Below are the code and all the weights of a small trained network. Each question names an input and a class and asks about switching units off, where a switched-off unit gives its printed mean instead of its output.

import numpy as np


def w(rows, s, z=0):
    codes = np.array(rows[::2]) - 128.0
    scale = np.full(codes.shape[1], s)
    scale[-1] = z or s
    return codes * scale


def norm(h):
    return h / np.sqrt((h * h).mean(-1, keepdims=True) + 1e-5)


def f(y):
    return np.maximum(y, 0)


def log_softmax(a):
    a = a - a.max(-1, keepdims=True)
    return a - np.log(np.exp(a).sum(-1, keepdims=True))


def net(x, mask):
    res = np.array(x, float).reshape(1, 4) / 4 @ E
    u = 0
    for l in range(3):
        y = f(norm(res) @ A[l][:, :-1].T + A[l][:, -1])
        res = res + np.where(mask[u : u + 6], y, B[l][:, -1]) @ B[l][:, :-1]
        u += 6
    return log_softmax(norm(res)[-1] @ U[:, :-1].T + U[:, -1])


A, B = {}, {}
E = w([
[133,25,106,139,54,124,63,171],'x0',
[154,98,252,206,39,180,126,144],'x1',
[53,133,149,109,143,119,108,166],'x2',
[157,161,122,121,128,132,116,187],'x3',
],0.015)
A[0] = w([
[123,53,50,112,120,124,106,167,71],'0.n1',
[229,90,87,136,117,123,132,87,51],'0.n2',
[161,110,55,135,136,124,122,123,163],'0.n3',
[2,115,131,123,129,124,113,180,4],'0.n4',
[192,156,92,119,126,123,120,251,28],'0.n5',
[64,44,113,135,121,122,143,22,2],'0.n6',
],0.03,0.0074)
B[0] = w([
[105,70,96,182,184,108,126,126,255],'0.n1',
[232,102,135,104,127,131,164,171,229],'0.n2',
[131,136,94,65,130,129,164,127,233],'0.n3',
[211,133,144,72,149,126,150,218,226],'0.n4',
[132,196,126,147,126,163,14,76,225],'0.n5',
[133,204,118,146,123,166,4,80,221],'0.n6',
],0.03,0.014)
A[1] = w([
[87,2,124,163,80,127,62,160,51],'1.n1',
[115,227,171,129,173,139,209,89,95],'1.n2',
[122,94,205,173,50,154,117,180,82],'1.n3',
[43,88,124,97,25,118,132,147,2],'1.n4',
[100,140,111,142,92,91,141,142,28],'1.n5',
[107,118,145,159,50,123,108,106,31],'1.n6',
],0.027,0.0029)
B[1] = w([
[137,153,112,251,178,105,167,138,180],'1.n1',
[180,86,95,214,153,115,80,143,249],'1.n2',
[63,120,208,87,83,112,155,92,224],'1.n3',
[112,93,101,109,75,114,150,140,130],'1.n4',
[147,175,158,131,164,126,148,112,128],'1.n5',
[104,130,130,106,104,167,151,101,162],'1.n6',
],0.024,0.012)
A[2] = w([
[121,60,57,192,156,88,156,155,112],'2.n1',
[62,128,2,65,187,94,134,149,141],'2.n2',
[81,138,156,118,147,108,128,238,45],'2.n3',
[181,141,87,142,87,170,190,96,27],'2.n4',
[137,130,91,172,94,127,65,120,180],'2.n5',
[41,161,110,108,127,132,175,81,3],'2.n6',
],0.031,0.0035)
B[2] = w([
[99,194,100,141,161,107,210,141,231],'2.n1',
[109,106,253,134,14,146,145,102,220],'2.n2',
[189,44,38,107,123,133,137,90,169],'2.n3',
[109,60,124,100,158,102,81,212,165],'2.n4',
[56,149,96,103,147,111,141,134,251],'2.n5',
[104,101,91,71,85,102,162,76,140],'2.n6',
],0.024,0.02)
U = w([
[241,87,113,74,155,122,123,211,33],'0',
[97,192,121,132,139,150,6,98,48],'1',
[115,135,89,194,188,97,174,152,170],'2',
[100,95,181,102,65,134,173,98,251],'3',
],0.017,0.0014)

Each question gives the input, the list of numbers given to net, and the class t.
The units are the neurons (one row each of A and B). Each row of codes is followed by its name. A weight is (code - 128) times the scale printed after its matrix; where a second scale follows, it is the last column's (A, B and U).
mask holds one flag per neuron, layer by layer. A switched-off neuron (its flag False) gives its mean, the last column of its row in B, instead of its output. The means were averaged over made-up inputs and are rounded, as every weight is.
A unit's drop is (log p(t) with every unit on - log p(t) with that unit switched off) / (log p(t) with every unit on - log p(t) with every unit switched off).
The circuit of an input: a set's keep is (log p(t) with only the set's units on - log p(t) with every unit switched off) / (log p(t) with every unit on - log p(t) with every unit switched off). Starting from the 12 units with the biggest drops (on a tie, the unit counted first), units are removed one at a time, each time the one whose removal leaves the highest keep (on an exact tie, the one counted first), for as long as the keep stays at least 0.8.
units of the circuit, in order: the units of the circuit, biggest drop first
unit that matters most: the unit with the biggest drop
k most important neurons: the k neurons with the biggest drops, biggest first
k most important neurons of layer l: the k neurons of layer l with the biggest drops, biggest first
input [-4,-5,-5,-4], class 0: unit that matters most -> 0.n1
input [4,-8,2,2], class 3: 2 most important neurons -> 2.n2; 0.n3
input [3,-6,-3,5], class 3: 3 most important neurons of layer 0 -> 0.n3; 0.n6; 0.n1
input [8,-8,1,2], class 2: 3 most important neurons -> 0.n1; 2.n1; 1.n1
input [-2,-6,2,5], class 3: 3 most important neurons -> 2.n2; 0.n6; 0.n3
input [4,3,-6,-7], class 1: 2 most important neurons -> 0.n6; 0.n4
input [-6,4,4,-6], class 1: 4 most important neurons -> 0.n6; 0.n3; 0.n1; 1.n1
input [8,7,-1,-6], class 2: 3 most important neurons -> 1.n1; 0.n5; 2.n2
input [5,-3,-1,4], class 2: 4 most important neurons -> 0.n1; 0.n6; 2.n1; 1.n1
input [8,4,-4,7], class 2: 3 most important neurons -> 0.n1; 0.n6; 1.n1
input [-7,3,-7,0], class 0: 2 most important neurons -> 0.n2; 0.n1
input [3,4,-5,7], class 1: 2 most important neurons -> 0.n5; 0.n4
input [6,4,-4,-2], class 2: 2 most important neurons -> 0.n4; 1.n1
input [-4,-8,-4,7], class 3: units of the circuit, in order -> 2.n2
input [8,4,0,-6], class 2: 2 most important neurons of layer 0 -> 0.n5; 0.n1
input [-1,-4,3,-1], class 3: 3 most important neurons -> 2.n2; 0.n2; 1.n2
input [8,-5,-1,8], class 1: 2 most important neurons -> 0.n5; 0.n3
input [-7,3,-7,-5], class 0: 2 most important neurons of layer 0 -> 0.n2; 0.n1
input [5,0,-4,4], class 2: 2 most important neurons of layer 2 -> 2.n1; 2.n5
input [-8,4,8,3], class 0: unit that matters most -> 0.n4
input [3,1,-2,2], class 2: 2 most important neurons of layer 0 -> 0.n1; 0.n4
input [-7,2,0,7], class 1: 2 most important neurons of layer 0 -> 0.n5; 0.n1
input [8,4,-2,-6], class 2: 2 most important neurons of layer 0 -> 0.n5; 0.n1
input [7,-6,5,-4], class 2: 2 most important neurons of layer 0 -> 0.n1; 0.n2
input [7,8,2,-3], class 3: 4 most important neurons of layer 1 -> 1.n3; 1.n6; 1.n2; 1.n4
